Below is a small trained network, with its code and all its weights. Each question gives an input and a class and asks what happens when units are switched off, that is, made to give their printed mean instead of their output.

import numpy as np


def w(rows, s, z=0):
    codes = np.array(rows[::2]) - 128.0
    scale = np.full(codes.shape[1], s)
    scale[-1] = z or s
    return codes * scale


def f(y):
    return y / 2 * (1 + np.tanh(0.7978845608 * (y + 0.044715 * y**3)))


def log_softmax(a):
    a = a - a.max(-1, keepdims=True)
    return a - np.log(np.exp(a).sum(-1, keepdims=True))


def net(x, mask):
    res = np.array(x, float).reshape(1, 2) / 4 @ E
    y = f(res @ A[0][:, :-1].T + A[0][:, -1])
    res = res + np.where(mask, y, B[0][:, -1]) @ B[0][:, :-1]
    return log_softmax(res[-1] @ U[:, :-1].T + U[:, -1])


A, B = {}, {}
E = w([
[115,84,146,249,110,229,118,137,130],'x0',
[64,209,173,90,123,187,101,39,202],'x1',
],0.013)
A[0] = w([
[156,110,147,130,120,116,138,152,111,75],'N0',
[136,140,129,108,135,113,144,129,127,115],'N1',
[117,115,135,148,151,146,123,139,135,163],'N2',
[147,94,122,167,132,127,146,145,99,204],'N3',
[111,201,130,6,120,107,122,86,154,128],'N4',
[111,120,102,119,111,144,100,137,118,135],'N5',
[140,116,117,96,118,62,113,147,123,166],'N6',
[116,121,136,109,139,142,137,104,135,174],'N7',
[123,100,138,132,120,91,112,149,131,165],'N8',
[119,167,141,112,113,151,120,91,130,103],'N9',
[112,125,144,131,111,117,132,143,124,205],'N10',
[120,126,139,140,129,107,135,134,111,99],'N11',
[151,145,119,59,145,59,128,133,131,2],'N12',
[122,114,127,139,145,127,139,100,131,98],'N13',
[119,165,127,87,149,107,142,78,130,135],'N14',
[136,147,115,153,121,161,146,124,135,107],'N15',
[109,145,130,126,134,140,139,102,120,158],'N16',
[118,190,128,94,137,169,137,64,165,154],'N17',
[121,114,128,160,129,162,127,129,124,156],'N18',
[123,106,100,130,154,133,138,116,136,141],'N19',
[131,162,123,121,122,200,128,84,134,182],'N20',
[135,127,139,105,121,145,133,162,110,124],'N21',
[132,76,116,146,121,82,141,179,82,80],'N22',
[114,154,121,132,136,150,138,117,156,174],'N23',
[148,97,105,106,133,60,124,167,122,120],'N24',
[110,113,133,129,133,136,120,146,96,63],'N25',
[139,118,126,115,137,38,142,147,100,215],'N26',
[125,143,131,121,130,144,142,122,145,127],'N27',
[118,106,145,135,143,111,145,139,138,133],'N28',
[114,120,130,94,122,69,144,148,102,68],'N29',
[148,98,99,146,141,92,119,178,130,166],'N30',
],0.02,0.0058)
B[0] = w([
[118,158,127,98,146,105,111,120,100,155],'N0',
[116,123,122,147,132,90,129,152,141,148],'N1',
[132,114,118,160,94,121,144,105,131,150],'N2',
[199,73,122,119,184,229,150,163,147,189],'N3',
[253,227,113,131,141,80,79,138,197,253],'N4',
[128,130,133,145,120,120,141,124,125,131],'N5',
[161,58,148,146,125,90,212,133,118,189],'N6',
[109,121,116,128,183,125,135,121,146,153],'N7',
[132,137,140,98,143,128,137,132,102,156],'N8',
[112,149,152,87,115,118,112,101,70,177],'N9',
[135,103,130,122,148,156,156,128,126,140],'N10',
[131,137,124,117,142,122,117,137,125,135],'N11',
[118,86,134,211,2,101,172,98,101,200],'N12',
[128,138,142,153,124,119,122,116,134,129],'N13',
[174,176,113,130,160,77,117,141,149,188],'N14',
[122,126,115,144,66,115,125,108,135,148],'N15',
[99,125,118,106,153,128,105,157,140,153],'N16',
[72,174,156,57,135,123,96,108,56,224],'N17',
[138,117,137,192,44,101,141,117,116,165],'N18',
[133,103,88,107,141,146,119,122,125,132],'N19',
[53,137,124,142,180,151,105,144,180,193],'N20',
[132,128,119,108,140,132,115,129,126,137],'N21',
[96,197,164,84,137,95,103,79,25,208],'N22',
[83,134,117,131,170,134,104,169,144,165],'N23',
[66,125,120,116,201,114,125,146,219,199],'N24',
[151,143,124,111,157,123,113,165,166,136],'N25',
[98,78,77,92,199,75,192,191,180,209],'N26',
[105,124,111,104,143,126,99,144,132,146],'N27',
[135,130,101,110,144,141,122,153,121,136],'N28',
[139,82,139,159,68,100,185,112,122,176],'N29',
[125,151,137,87,135,138,121,115,43,193],'N30',
],0.042,0.028)
U = w([
[78,103,114,51,224,106,159,143,84,221],'0',
[255,102,114,151,76,220,147,109,58,62],'1',
[133,52,68,232,32,209,138,156,196,141],'2',
[203,143,50,129,84,10,156,148,197,2],'3',
[142,225,130,81,162,138,24,89,149,157],'4',
[5,114,135,152,99,165,82,89,125,102],'5',
],0.0078,0.0027)

Each question gives the input, the list of numbers given to net, and the class t.
The units are the neurons (one row each of A and B). Each row of codes is followed by its name. A weight is (code - 128) times the scale printed after its matrix; where a second scale follows, it is the last column's (A, B and U).
mask holds one flag per neuron, in row order. A switched-off neuron (its flag False) gives its mean, the last column of its row in B, instead of its output. The means were averaged over made-up inputs and are rounded, as every weight is.
A unit's drop is (log p(t) with every unit on - log p(t) with that unit switched off) / (log p(t) with every unit on - log p(t) with every unit switched off).
unit that matters most: the unit with the biggest drop
k most important neurons: the k neurons with the biggest drops, biggest first
drop when u is switched off: that unit's drop, to one decimal
input [-6,5], class 3: 3 most important neurons : N12, N22, N4
input [-7,6], class 3: unit that matters most : N12
input [-8,8], class 4: 2 most important neurons : N17, N9
input [5,-5], class 1: 2 most important neurons : N26, N3
input [8,-2], class 1: 2 most important neurons : N24, N26
input [2,3], class 5: 2 most important neurons : N4, N26
input [-8,-8], class 0: 3 most important neurons : N22, N30, N24
input [2,4], class 4: 2 most important neurons : N12, N26
input [3,0], class 2: 3 most important neurons : N4, N17, N22
input [-5,5], class 4: 2 most important neurons : N17, N26
input [1,-1], class 1: 3 most important neurons : N26, N24, N17
input [7,-7], class 1: 3 most important neurons : N3, N26, N18
input [-8,6], class 3: drop when N12 is switched off : 0.5
input [7,5], class 5: drop when N4 is switched off : 0.3
input [4,2], class 5: drop when N4 is switched off : 0.7
input [-6,4], class 3: drop when N15 is switched off : 0.0
